Below is a small trained network, with its code and all its weights. Each question gives an input and a target symbol and asks what happens when units are switched off, that is, made to give their printed mean instead of their output.

import numpy as np


def w(rows, s, z=0):
    codes = np.array(rows[::2]) - 128.0
    scale = np.full(codes.shape[1], s)
    scale[-1] = z or s
    return codes * scale


def f(y):
    return y / 2 * (1 + np.tanh(0.7978845608 * (y + 0.044715 * y**3)))


def softmax(a):
    e = np.exp(a - a.max(-1, keepdims=True))
    return e / e.sum(-1, keepdims=True)


def log_softmax(a):
    a = a - a.max(-1, keepdims=True)
    return a - np.log(np.exp(a).sum(-1, keepdims=True))


def net(x, mask):
    ids = ['αβγζηλξπστφω'.index(c) for c in x.split()]
    T = len(ids)
    res = E[ids] + P[:T]
    r = res
    for j in range(3):
        rows = slice(3 * j, 3 * j + 3)
        q, k, v = (r @ M[0][rows].T for M in (Q, K, V))
        z = softmax(np.where(np.tri(T) > 0, q @ k.T / 3**0.5, -1e9)) @ v
        o = O[0][rows]
        res = res + np.where(mask[j], z, o[:, -1]) @ o[:, :-1]
    y = f(res @ A[0][:, :-1].T + A[0][:, -1])
    res = res + np.where(mask[3:15], y, B[0][:, -1]) @ B[0][:, :-1]
    return log_softmax(res[-1] @ U[:, :-1].T + U[:, -1])


Q, K, V, O, A, B = {}, {}, {}, {}, {}, {}
E = w([
[133,240,76,211],'α',
[109,156,48,85],'β',
[174,150,46,148],'γ',
[153,168,81,188],'ζ',
[47,213,78,119],'η',
[62,179,77,87],'λ',
[86,162,113,244],'ξ',
[93,63,88,99],'π',
[78,187,96,154],'σ',
[155,131,84,154],'τ',
[123,247,89,83],'φ',
[65,141,91,116],'ω',
],0.014)
P = w([
[118,99,60,171],'0',
[122,105,70,162],'1',
[120,113,80,146],'2',
[121,118,90,138],'3',
[119,123,100,126],'4',
[122,123,114,118],'5',
[122,128,126,107],'6',
[119,136,137,95],'7',
[124,146,148,89],'8',
[98,154,165,71],'9',
[189,136,132,8],'10',
[40,131,176,119],'11',
],0.014)
Q[0] = w([
[37,101,175,144],'head 0',
[195,84,249,205],'head 0',
[205,46,173,87],'head 0',
[188,124,196,172],'head 1',
[131,81,48,184],'head 1',
[160,221,37,197],'head 1',
[164,85,224,118],'head 2',
[181,37,189,176],'head 2',
[168,194,98,157],'head 2',
],0.019)
K[0] = w([
[190,112,106,145],'head 0',
[90,119,5,120],'head 0',
[64,116,113,202],'head 0',
[50,116,106,113],'head 1',
[159,117,197,96],'head 1',
[72,167,239,131],'head 1',
[141,105,54,156],'head 2',
[91,131,21,123],'head 2',
[124,92,181,94],'head 2',
],0.024)
V[0] = w([
[35,149,147,91],'head 0',
[209,210,151,185],'head 0',
[238,71,64,97],'head 0',
[5,69,105,109],'head 1',
[147,192,195,189],'head 1',
[79,163,189,182],'head 1',
[91,104,64,24],'head 2',
[182,197,79,69],'head 2',
[230,111,62,65],'head 2',
],0.014)
O[0] = w([
[68,166,102,167,119],'head 0',
[204,30,167,208,242],'head 0',
[179,186,137,103,122],'head 0',
[26,105,145,46,96],'head 1',
[199,88,44,138,212],'head 1',
[161,81,59,114,193],'head 1',
[118,220,132,212,166],'head 2',
[125,139,254,181,253],'head 2',
[222,199,188,177,96],'head 2',
],0.011,0.0066)
A[0] = w([
[163,155,190,93,114],'neuron 0',
[202,163,206,81,3],'neuron 1',
[60,150,85,72,116],'neuron 2',
[76,120,230,77,128],'neuron 3',
[77,92,114,236,136],'neuron 4',
[102,97,156,75,67],'neuron 5',
[1,92,63,186,132],'neuron 6',
[142,83,158,148,134],'neuron 7',
[146,240,23,137,99],'neuron 8',
[149,156,97,76,104],'neuron 9',
[163,210,140,170,125],'neuron 10',
[231,184,127,28,150],'neuron 11',
],0.0072,0.0063)
B[0] = w([
[142,50,107,82,139],'neuron 0',
[1,124,44,128,144],'neuron 1',
[151,72,182,201,175],'neuron 2',
[174,51,63,110,155],'neuron 3',
[25,196,114,140,254],'neuron 4',
[12,134,135,200,128],'neuron 5',
[223,217,88,69,230],'neuron 6',
[94,160,27,148,187],'neuron 7',
[22,12,158,72,216],'neuron 8',
[94,112,191,153,127],'neuron 9',
[158,49,165,83,228],'neuron 10',
[162,214,192,129,164],'neuron 11',
],0.0097,0.0093)
U = w([
[134,92,14,193,131],'α',
[121,72,77,84,159],'β',
[217,143,119,54,255],'γ',
[227,135,81,111,145],'ζ',
[142,198,43,80,169],'η',
[123,192,55,115,178],'λ',
[186,117,1,40,80],'ξ',
[96,122,76,87,122],'π',
[184,150,61,97,94],'σ',
[179,130,83,88,106],'τ',
[118,154,128,168,49],'φ',
[125,148,46,87,106],'ω',
],0.005,0.0045)

Each question gives the input, a string of symbols that net reads in full, and the target symbol t.
The units are the heads (3 rows each of Q, K, V and O) and the neurons (one row each of A and B). Each row of codes is followed by its name. A weight is (code - 128) times the scale printed after its matrix; where a second scale follows, it is the last column's (O, A, B and U).
mask holds one flag per unit, heads first, then neurons. A switched-off unit (its flag False) gives its mean, the last column of its rows in O or B, instead of its output. The means were averaged over made-up inputs and are rounded, as every weight is.
A unit's drop is (log p(t) with every unit on - log p(t) with that unit switched off) / (log p(t) with every unit on - log p(t) with every unit switched off).
The circuit of an input: a set's keep is (log p(t) with only the set's units on - log p(t) with every unit switched off) / (log p(t) with every unit on - log p(t) with every unit switched off). Starting from the 12 units with the biggest drops (on a tie, the unit counted first), units are removed one at a time, each time the one whose removal leaves the highest keep (on an exact tie, the one counted first), for as long as the keep stays at least 0.8.
units of the circuit, in order: the units of the circuit, biggest drop first
most important unit: the unit with the biggest drop
top k neurons: the k neurons with the biggest drops, biggest first
heads that matter: for each layer, one digit per head in row order, 1 if its drop is at least 0.15 and else 0, layers parted by /
input γ α ζ α ξ α α γ, target α: most important unit	head 0
input γ η α α β γ β α γ π ζ, target β: units of the circuit, in order	neuron 8; head 0; head 2; neuron 10
input η γ ξ α η α β γ ζ ξ α η, target ξ: heads that matter	001
input ξ α α φ η, target φ: units of the circuit, in order	head 2; neuron 6
input α γ γ, target γ: top 3 neurons	neuron 11; neuron 10; neuron 4
input α α α γ α α γ γ λ π α, target π: units of the circuit, in order	neuron 8; head 0
input γ η α γ λ π ζ α α η α, target η: units of the circuit, in order	neuron 6; head 0
input π β α α β, target α: heads that matter	110
input α φ α η α α α α π α γ τ, target γ: heads that matter	100
input α φ α φ γ, target φ: units of the circuit, in order	head 2; head 1
input α ξ π β α α α ζ α γ α η, target α: units of the circuit, in order	head 0; neuron 6; head 1
input ξ α η γ ξ α σ β α ξ, target ξ: heads that matter	011
input ζ ξ α, target ξ: heads that matter	001
input β α η α λ α π α γ η α, target λ: units of the circuit, in order	head 0; head 2
input β α π λ η α η η η, target η: units of the circuit, in order	neuron 6; head 0
input α λ β λ γ α π α α π, target α: units of the circuit, in order	head 0; neuron 7
input α β α φ α γ α γ γ γ γ η, target γ: heads that matter	100
input γ η α γ α γ β φ, target φ: units of the circuit, in order	head 2
input ξ η γ ζ β, target γ: top 2 neurons	neuron 4; neuron 11
input π γ α π β, target β: most important unit	neuron 8
